Below are the code and all the weights of a small trained network. Each question names an input and a target symbol and asks about switching units off, where a switched-off unit gives its printed mean instead of its output.

import numpy as np


def w(rows, s, z=0):
    codes = np.array(rows[::2]) - 128.0
    scale = np.full(codes.shape[1], s)
    scale[-1] = z or s
    return codes * scale


def f(y):
    return np.maximum(y, 0)


def softmax(a):
    e = np.exp(a - a.max(-1, keepdims=True))
    return e / e.sum(-1, keepdims=True)


def log_softmax(a):
    a = a - a.max(-1, keepdims=True)
    return a - np.log(np.exp(a).sum(-1, keepdims=True))


def net(x, mask):
    ids = ['ΞΦβεζηλ'.index(c) for c in x.split()]
    T = len(ids)
    res = E[ids] + P[:T]
    u = 0
    for l in range(2):
        q, k, v = (res @ M[l].T for M in (Q, K, V))
        z = softmax(np.where(np.tri(T) > 0, q @ k.T / 2**0.5, -1e9)) @ v
        res = res + np.where(mask[u], z, O[l][:, -1]) @ O[l][:, :-1]
        u += 1
        y = f(res @ A[l][:, :-1].T + A[l][:, -1])
        res = res + np.where(mask[u : u + 12], y, B[l][:, -1]) @ B[l][:, :-1]
        u += 12
    return log_softmax(res[-1] @ U[:, :-1].T + U[:, -1])


Q, K, V, O, A, B = {}, {}, {}, {}, {}, {}
E = w([
[153,133,248,119,176,246],'Ξ',
[193,99,166,182,156,31],'Φ',
[179,156,191,132,96,186],'β',
[232,131,108,170,36,174],'ε',
[75,96,99,133,194,129],'ζ',
[132,39,199,125,74,111],'η',
[126,236,113,171,54,176],'λ',
],0.011)
P = w([
[159,75,4,108,35,248],'0',
[88,127,112,17,68,141],'1',
[121,126,88,88,121,175],'2',
[133,132,99,129,148,176],'3',
[137,145,102,181,190,181],'4',
[118,130,120,207,212,172],'5',
[107,129,123,240,227,160],'6',
[109,103,148,225,242,158],'7',
],0.0031)
Q[0] = w([
[117,190,88,122,202,63],'0.h1',
[201,181,253,220,83,219],'0.h1',
],0.012)
K[0] = w([
[188,67,97,34,70,136],'0.h1',
[99,84,93,191,248,47],'0.h1',
],0.014)
V[0] = w([
[144,145,150,161,159,3],'0.h1',
[52,50,22,116,254,78],'0.h1',
],0.009)
O[0] = w([
[181,170,120,106,113,213,43],'0.h1',
[255,83,89,120,229,157,4],'0.h1',
],0.0071,0.0025)
A[0] = w([
[65,47,145,136,113,151,182],'0.n1',
[167,85,21,57,118,178,2],'0.n2',
[136,170,97,96,150,142,92],'0.n3',
[48,122,48,121,124,209,178],'0.n4',
[96,220,182,28,158,72,50],'0.n5',
[124,158,132,74,207,140,54],'0.n6',
[99,90,120,98,129,2,41],'0.n7',
[151,169,173,167,120,236,89],'0.n8',
[144,100,149,163,48,119,133],'0.n9',
[170,157,126,53,99,180,71],'0.n10',
[114,91,148,54,135,88,119],'0.n11',
[192,138,110,65,113,202,130],'0.n12',
],0.009,0.0025)
B[0] = w([
[138,60,238,52,141,214,255],'0.n1',
[16,129,255,164,152,216,150],'0.n2',
[138,43,148,119,139,110,137],'0.n3',
[192,211,217,56,253,112,173],'0.n4',
[123,25,81,235,223,179,148],'0.n5',
[79,61,32,131,73,106,147],'0.n6',
[239,204,20,98,199,176,182],'0.n7',
[110,181,82,245,26,226,215],'0.n8',
[146,152,14,57,69,79,221],'0.n9',
[121,155,129,49,53,134,156],'0.n10',
[140,82,190,199,79,166,165],'0.n11',
[213,206,28,32,245,130,191],'0.n12',
],0.0082,0.006)
Q[1] = w([
[174,86,98,161,25,115],'1.h1',
[152,3,176,66,111,153],'1.h1',
],0.014)
K[1] = w([
[64,190,109,200,72,99],'1.h1',
[139,160,105,132,57,252],'1.h1',
],0.016)
V[1] = w([
[66,98,87,192,137,202],'1.h1',
[205,116,116,247,146,93],'1.h1',
],0.012)
O[1] = w([
[223,179,197,192,106,61,133],'1.h1',
[122,177,200,1,85,114,1],'1.h1',
],0.0064,0.009)
A[1] = w([
[109,88,144,203,195,146,2],'1.n1',
[172,58,102,214,108,148,81],'1.n2',
[52,225,56,179,150,42,21],'1.n3',
[73,206,120,120,54,161,25],'1.n4',
[71,168,119,160,87,73,169],'1.n5',
[68,127,144,74,194,124,156],'1.n6',
[160,159,40,83,178,14,73],'1.n7',
[175,166,167,114,94,105,48],'1.n8',
[164,53,140,55,142,129,163],'1.n9',
[88,142,65,150,104,159,110],'1.n10',
[63,99,225,91,101,181,76],'1.n11',
[156,95,41,97,1,40,82],'1.n12',
],0.0094,0.0038)
B[1] = w([
[142,132,195,129,182,214,202],'1.n1',
[98,131,105,115,58,58,254],'1.n2',
[34,215,105,60,253,121,143],'1.n3',
[116,38,163,51,131,165,177],'1.n4',
[96,92,83,141,112,81,144],'1.n5',
[170,67,95,146,69,77,152],'1.n6',
[163,182,37,179,99,187,139],'1.n7',
[145,129,134,127,191,99,148],'1.n8',
[57,99,101,160,125,136,191],'1.n9',
[158,140,154,131,138,60,196],'1.n10',
[77,211,142,120,108,124,166],'1.n11',
[194,186,229,132,189,126,166],'1.n12',
],0.015,0.0097)
U = w([
[203,126,201,83,144,20,75],'Ξ',
[222,193,30,144,104,143,252],'Φ',
[155,99,157,36,94,131,63],'β',
[89,144,127,81,149,89,69],'ε',
[164,24,154,151,205,120,79],'ζ',
[107,2,120,112,31,32,244],'η',
[107,170,195,142,85,163,33],'λ',
],0.0039,0.0031)

Each question gives the input, a string of symbols that net reads in full, and the target symbol t.
The units are the heads (2 rows each of Q, K, V and O) and the neurons (one row each of A and B). Each row of codes is followed by its name. A weight is (code - 128) times the scale printed after its matrix; where a second scale follows, it is the last column's (O, A, B and U).
mask holds one flag per unit, layer by layer, with each layer's heads first. A switched-off unit (its flag False) gives its mean, the last column of its rows in O or B, instead of its output. The means were averaged over made-up inputs and are rounded, as every weight is.
A unit's drop is (log p(t) with every unit on - log p(t) with that unit switched off) / (log p(t) with every unit on - log p(t) with every unit switched off).
The circuit of an input: a set's keep is (log p(t) with only the set's units on - log p(t) with every unit switched off) / (log p(t) with every unit on - log p(t) with every unit switched off). Starting from the 12 units with the biggest drops (on a tie, the unit counted first), units are removed one at a time, each time the one whose removal leaves the highest keep (on an exact tie, the one counted first), for as long as the keep stays at least 0.8.
circuit, biggest first: the units of the circuit, biggest drop first
most important unit: the unit with the biggest drop
top k neurons: the k neurons with the biggest drops, biggest first
k most important neurons of layer l: the k neurons of layer l with the biggest drops, biggest first
drop when u is switched off: that unit's drop, to one decimal
input Ξ λ η η Φ λ, target β: most important unit : 1.n4
input Φ Ξ η ζ η β, target Φ: circuit, biggest first : [0.h1, 0.n12, 0.n1]
input Ξ ε Ξ Ξ ε, target Ξ: circuit, biggest first : [1.n12, 0.n9, 1.n10, 0.h1]
input η Ξ Ξ η Ξ η λ, target ε: circuit, biggest first : [1.n3, 0.n1, 0.h1]
input ε λ ε λ, target ε: circuit, biggest first : [1.n3, 0.h1, 0.n1]
input η η η ζ η, target ζ: circuit, biggest first : [0.h1, 1.n1, 0.n9]
input ζ ζ ζ Ξ β ζ, target Ξ: top 4 neurons : [0.n8, 0.n2, 0.n1, 0.n4]
input Φ η Ξ Φ ε β, target β: top 3 neurons : [1.n4, 0.n8, 0.n10]
input λ Ξ η ζ, target ζ: top 3 neurons : [0.n7, 0.n1, 1.n1]
input Φ Ξ λ ε, target β: 3 most important neurons of layer 0 : [0.n2, 0.n8, 0.n10]
input Ξ η η η λ Ξ, target λ: 2 most important neurons of layer 1 : [1.n1, 1.n11]
input ζ Φ Ξ Ξ, target β: top 4 neurons : [0.n8, 1.n4, 0.n1, 0.n10]
input Ξ η ζ β Φ λ, target β: 2 most important neurons of layer 0 : [0.n8, 0.n7]
input λ η Ξ Ξ η η β, target η: top 2 neurons : [1.n2, 0.n12]
input Φ η η ε, target β: 4 most important neurons of layer 0 : [0.n2, 0.n8, 0.n10, 0.n1]
input Ξ η Ξ η ζ, target ζ: most important neuron of layer 0 : [0.n1]
input Φ ζ Φ, target Φ: 3 most important neurons of layer 1 : [1.n7, 1.n4, 1.n2]
input Φ η η η Φ ε η, target Φ: 2 most important neurons of layer 0 : [0.n8, 0.n10]
input ζ ζ ζ η η η λ Ξ, target Φ: 2 most important neurons of layer 0 : [0.n12, 0.n1]
input η η Ξ Φ Ξ η β, target β: most important neuron of layer 0 : [0.n8]
input β Ξ β, target η: 2 most important neurons of layer 0 : [0.n12, 0.n9]
input η Φ ε Ξ λ Ξ, target β: top 3 neurons : [0.n8, 1.n4, 0.n10]
input β η η β ζ Φ, target Φ: 2 most important neurons of layer 1 : [1.n7, 1.n4]
input λ λ ε Ξ ζ ε Ξ, target Φ: top 2 neurons : [0.n12, 1.n4]
input η Ξ η η, target Ξ: drop when 1.n12 is switched off : 0.5
input η ε η ζ η, target ζ: drop when 1.n12 is switched off : -0.1
